Here is a tiny trained network, its code and every weight. The questions are about switching its units off for an input and a class, where a switched-off unit gives its printed mean instead of its output.

import numpy as np


def w(rows, s, z=0):
    codes = np.array(rows[::2]) - 128.0
    scale = np.full(codes.shape[1], s)
    scale[-1] = z or s
    return codes * scale


def f(y):
    return np.maximum(y, 0)


def log_softmax(a):
    a = a - a.max(-1, keepdims=True)
    return a - np.log(np.exp(a).sum(-1, keepdims=True))


def net(x, mask):
    res = np.array(x, float).reshape(1, 7) / 4 @ E
    y = f(res @ A[0][:, :-1].T + A[0][:, -1])
    res = res + np.where(mask, y, B[0][:, -1]) @ B[0][:, :-1]
    return log_softmax(res[-1] @ U[:, :-1].T + U[:, -1])


A, B = {}, {}
E = w([
[111,76,111,118,193,145,132,148,161,78,134,112],'x0',
[77,131,101,201,115,164,146,113,201,129,122,111],'x1',
[181,177,85,133,60,184,110,180,71,113,101,97],'x2',
[170,100,52,131,117,132,149,80,103,102,148,117],'x3',
[117,107,124,143,81,151,94,156,88,82,101,207],'x4',
[93,94,133,80,107,121,157,162,102,115,50,100],'x5',
[187,126,96,123,148,212,97,254,140,90,190,155],'x6',
],0.0088)
A[0] = w([
[223,162,93,94,82,82,152,72,75,148,130,43,215],'n0',
[133,108,169,29,142,113,121,194,92,142,94,85,247],'n1',
[116,35,109,77,135,130,144,114,61,103,107,181,255],'n2',
[131,85,89,128,255,161,124,109,197,111,223,90,184],'n3',
[178,180,63,188,96,233,95,200,140,81,171,113,217],'n4',
[114,17,164,124,221,111,112,140,179,116,219,123,230],'n5',
[68,135,162,163,152,35,108,57,113,173,185,216,190],'n6',
[87,92,131,207,93,122,165,90,160,132,40,103,127],'n7',
[64,95,113,122,146,119,201,109,149,74,87,91,167],'n8',
],0.006,0.0034)
B[0] = w([
[208,124,216,59,163,143,103,36,78,169,136,48,232],'n0',
[180,91,169,51,43,58,178,183,149,21,8,94,213],'n1',
[207,86,129,109,33,103,118,111,138,50,26,107,205],'n2',
[199,202,147,137,135,68,254,118,111,175,148,73,228],'n3',
[203,140,223,244,71,159,98,85,73,166,72,106,254],'n4',
[170,221,162,92,148,83,216,123,226,125,129,82,226],'n5',
[144,90,92,91,115,63,170,64,194,146,98,231,229],'n6',
[39,6,46,112,78,161,140,36,148,177,45,101,205],'n7',
[101,76,120,106,84,153,168,127,167,83,95,94,201],'n8',
],0.0067,0.0082)
U = w([
[195,152,174,133,162,159,103,71,60,180,194,73,169],'0',
[86,119,74,77,156,188,82,172,108,140,176,123,22],'1',
[161,135,141,198,62,221,16,245,47,112,142,184,131],'2',
[70,116,109,103,142,125,78,165,103,84,163,89,24],'3',
[77,54,128,109,135,106,59,83,111,161,148,254,61],'4',
[152,172,97,108,164,89,152,165,170,148,251,136,27],'5',
[187,92,169,79,97,103,136,110,135,59,89,104,254],'6',
[25,31,59,134,99,169,102,99,122,159,117,81,118],'7',
],0.007,0.0026)

Each question gives the input, the list of numbers given to net, and the class t.
The units are the neurons (one row each of A and B). Each row of codes is followed by its name. A weight is (code - 128) times the scale printed after its matrix; where a second scale follows, it is the last column's (A, B and U).
mask holds one flag per neuron, in row order. A switched-off neuron (its flag False) gives its mean, the last column of its row in B, instead of its output. The means were averaged over made-up inputs and are rounded, as every weight is.
A unit's drop is (log p(t) with every unit on - log p(t) with that unit switched off) / (log p(t) with every unit on - log p(t) with every unit switched off).
The circuit of an input: a set's keep is (log p(t) with only the set's units on - log p(t) with every unit switched off) / (log p(t) with every unit on - log p(t) with every unit switched off). Starting from all 9 units, units are removed one at a time, each time the one whose removal leaves the highest keep (on an exact tie, the one counted first), for as long as the keep stays at least 0.8.
circuit, biggest first: the units of the circuit, biggest drop first
unit that matters most: the unit with the biggest drop
top k neurons: the k neurons with the biggest drops, biggest first
drop when u is switched off: that unit's drop, to one decimal
input [3,2,5,-3,-6,-5,4], class 0: unit that matters most : n4
input [6,4,0,-2,-3,3,8], class 0: circuit, biggest first : [n4; n3]
input [4,6,-4,4,7,-4,6], class 0: circuit, biggest first : [n4; n3; n1]
input [-1,-3,-1,-6,-2,-5,-3], class 4: top 2 neurons : [n6; n3]
input [-8,1,-1,-3,-2,5,-7], class 7: circuit, biggest first : [n7; n5]
input [6,0,-4,-2,-6,2,6], class 5: circuit, biggest first : [n3; n5; n2]
input [-7,8,-8,-7,-3,4,-6], class 7: top 2 neurons : [n7; n8]
input [-7,8,8,6,5,-2,-6], class 0: circuit, biggest first : [n0; n1]
input [8,6,8,1,8,0,-5], class 7: circuit, biggest first : [n7; n1]
input [3,-7,-1,-4,-3,-6,0], class 5: top 2 neurons : [n4; n2]
input [4,6,4,-2,-4,4,8], class 2: top 2 neurons : [n4; n0]
input [-4,-4,6,2,2,-8,3], class 2: top 2 neurons : [n3; n5]
input [-7,7,-8,3,7,3,-6], class 7: drop when n7 is switched off : 0.7
input [-8,-6,-3,-1,2,-3,-6], class 4: unit that matters most : n6
input [6,3,2,-7,-7,-1,0], class 5: drop when n2 is switched off : 0.2
input [5,0,3,3,-3,-6,4], class 0: drop when n4 is switched off : 0.3
input [-4,8,4,7,4,7,4], class 2: drop when n4 is switched off : 0.2
